[116 156 128 125 117] gives 125

[121 124 131 140 135 152] gives 140

[123 151 132 127] gives 127

[[138 122 137 129 128 131]
 [104 134 127 125 131 132]] gives 129

[[146 109 154 118 121 131 108]
 [147 112 155 119 122 134 110]] gives 118

[[111 107 149 143 142]
 [149 110 147 114 108]
 [112 140 112 105 107]] gives 143
---
[149 116 146 147] ans = 149, 147

[131 100 128 120 119] ans = 131, 119

[139 158 128 148] ans = 139, 148

[[147 142 157 143 131 125 117]
 [141 114 121 116 130 119 148]] ans = 147, 148

[102 112 121 107 100] ans = 102, 100

[150 155 102 105 112] ans = 150, 112

[131 128 103 149 123 130] ans = 131, 130
---
[[124 134 129 130 129 130]
 [117 115 126 115 131 131]
 [138 139 128 128 104 128]] → 117

[[109 152 148 113]
 [144  98 117 152]
 [114 101 124  98]] → 144

[[126 127 116 128 139]
 [143 125 140 124 101]
 [143 122 137 127 126]] → 143

[[144 126 135 142]
 [153 104 112 122]
 [104 153 146 137]] → 153

[[116 120 136 116 131 132 138]
 [121 122 135 121 130 127 141]
 [155 146 128 155 131 119 137]] → 121

[[150 103 118 122]
 [127 130 107 153]
 [128 120 149 123]] → 127

[[130 137 146 126]
 [129 127 127 124]
 [135 138 154 123]] → 129

[[136 112 120 119 130]
 [134 123 130 154 136]
 [154 149 140 118 127]] → 134

[[119 124 132 118 119 138 124]
 [129 117 143 129 127 133 118]
 [105 139 117 105 105 152 133]] → 129
---
[[132, 125, 118, 134], [98, 139, 142, 106]] out 139
[[130, 125, 126, 127, 152, 134], [115, 130, 109, 119, 128, 116], [137, 124, 118, 139, 135, 136]] out 130
[[137, 136, 135, 122, 125, 122], [106, 149, 105, 144, 109, 139], [125, 124, 128, 133, 136, 135]] out 149
[[120, 102, 116, 133], [122, 105, 120, 126]] out 105
[[140, 107, 148, 115, 121], [115, 120, 122, 136, 147]] out 120
[[125, 154, 141, 151, 129], [132, 139, 123, 135, 131]] out 139
[[141, 113, 116, 111, 144, 123], [154, 138, 136, 112, 129, 138]] out 138
---
[ 99 104 146 140 109 107] 107
[139 111 152 127 108 110 130] 130
[155 136 110 139] 139
[134 112 111 133  99] 99
[153 135 140 120 145] 145
[130  99 156 134 129] 129
[155 129 128 128 130 127] 127
[106 117 123 102 148 119] 119
---
[123 118 128 135 138 103 120] ans = 123, 120

[138 142 156 138 130] ans = 138, 130

[139 106 127 147] ans = 139, 147

[[118 141 125 125]
 [140 124 106 106]] ans = 118, 106

[128 129 105 101 123] ans = 128, 123

[153 155 124 137 132] ans = 153, 132

[[121 138 138 157 111]
 [121 137 128 151 108]
 [103 138 142 157 104]] ans = 121, 104
---
[[107 120 134  99]
 [124 112 136 121]
 [122 126 147 136]]: 107, 136

[[103 112 145 105]
 [144 119 103 116]]: 103, 116

[129 129 100 128]: 129, 128

[111 145 108 123 151 147 140]: 111, 140

[138 136 134 127 137 152 130]: 138, 130

[105 114 121 110 138 110 151]: 105, 151

[[143 139 145 148 129 135 122]
 [128 137 123 138 139 128 154]]: 143, 154
---
[[128, 142, 127, 142], [101, 141, 157, 135]] ⇒ 142
[[116, 133, 131, 134], [98, 122, 143, 142], [143, 140, 117, 130]] ⇒ 133
[134, 153, 136, 123] ⇒ 153
[[134, 126, 145, 148], [120, 132, 117, 117], [119, 108, 106, 106]] ⇒ 126
[[127, 124, 134, 126], [127, 153, 119, 119]] ⇒ 124
[[138, 140, 122, 133], [142, 112, 130, 110], [112, 130, 102, 101]] ⇒ 140
[[119, 115, 121, 106], [112, 113, 142, 98]] ⇒ 115
---
[140 156 131 138 138 123 133] => 140
[103 129 118 123 119 122 134] => 103
[141 148 108 114 140 151] => 141
[158 106 144 121 122] => 158
[152 110 144 128 158] => 152
[140 123 123 132 157] => 140
[154 114 127 122 133] => 154
[157 130 135 140 122] => 157
---
Q: [135 101 126 113]
A: 135, 113

Q: [116 120 136 100 118 101 148]
A: 116, 148

Q:
[[127 122 120 126]
 [124 108 103 122]]
A: 127, 122

Q:
[[143 112 128 107]
 [110 106 155 147]
 [120 106 147 119]]
A: 143, 119

Q: [117 103 138 140 141 155 139]
A: 117, 139

Q: [125 107 115 131 149]
A: 125, 149
---
(124, 127, 149, 116, 118, 145) ==> 127
((148, 150, 140, 130), (148, 154, 143, 117), (145, 135, 139, 155)) ==> 117
((139, 131, 140, 125, 147, 142), (119, 136, 115, 147, 101, 112), (140, 136, 139, 144, 111, 141)) ==> 136
(122, 122, 133, 127, 104) ==> 122
((128, 128, 128, 128, 124), (103, 145, 127, 138, 118)) ==> 103
((121, 134, 113, 156), (141, 119, 142, 119), (126, 145, 121, 150)) ==> 119
---
109  151  105  138  142  109
111  143  116  150  137  117
-> 105

130  135  132  132  128
116  133  141  120  105
-> 132

118   99  129  142  140
140  118  125  120  113
-> 129

148  121  110  136  158
141  126  101  138  148
-> 110

142  107  129  120  119  147
115  107  113  151  141  137
-> 129

149  127  121  148
130  136  122  119
-> 121

118  119  100  111
152  137  134  125
-> 100
---
[135 122 132 106 135 122 129] ⇒ 132
[109 120 152 157 109 129] ⇒ 152
[111 154 121 129] ⇒ 121
[139 149 134 136 130 134 138] ⇒ 134
[131 140 133 145 144 152] ⇒ 133
[102 122 100  99] ⇒ 100
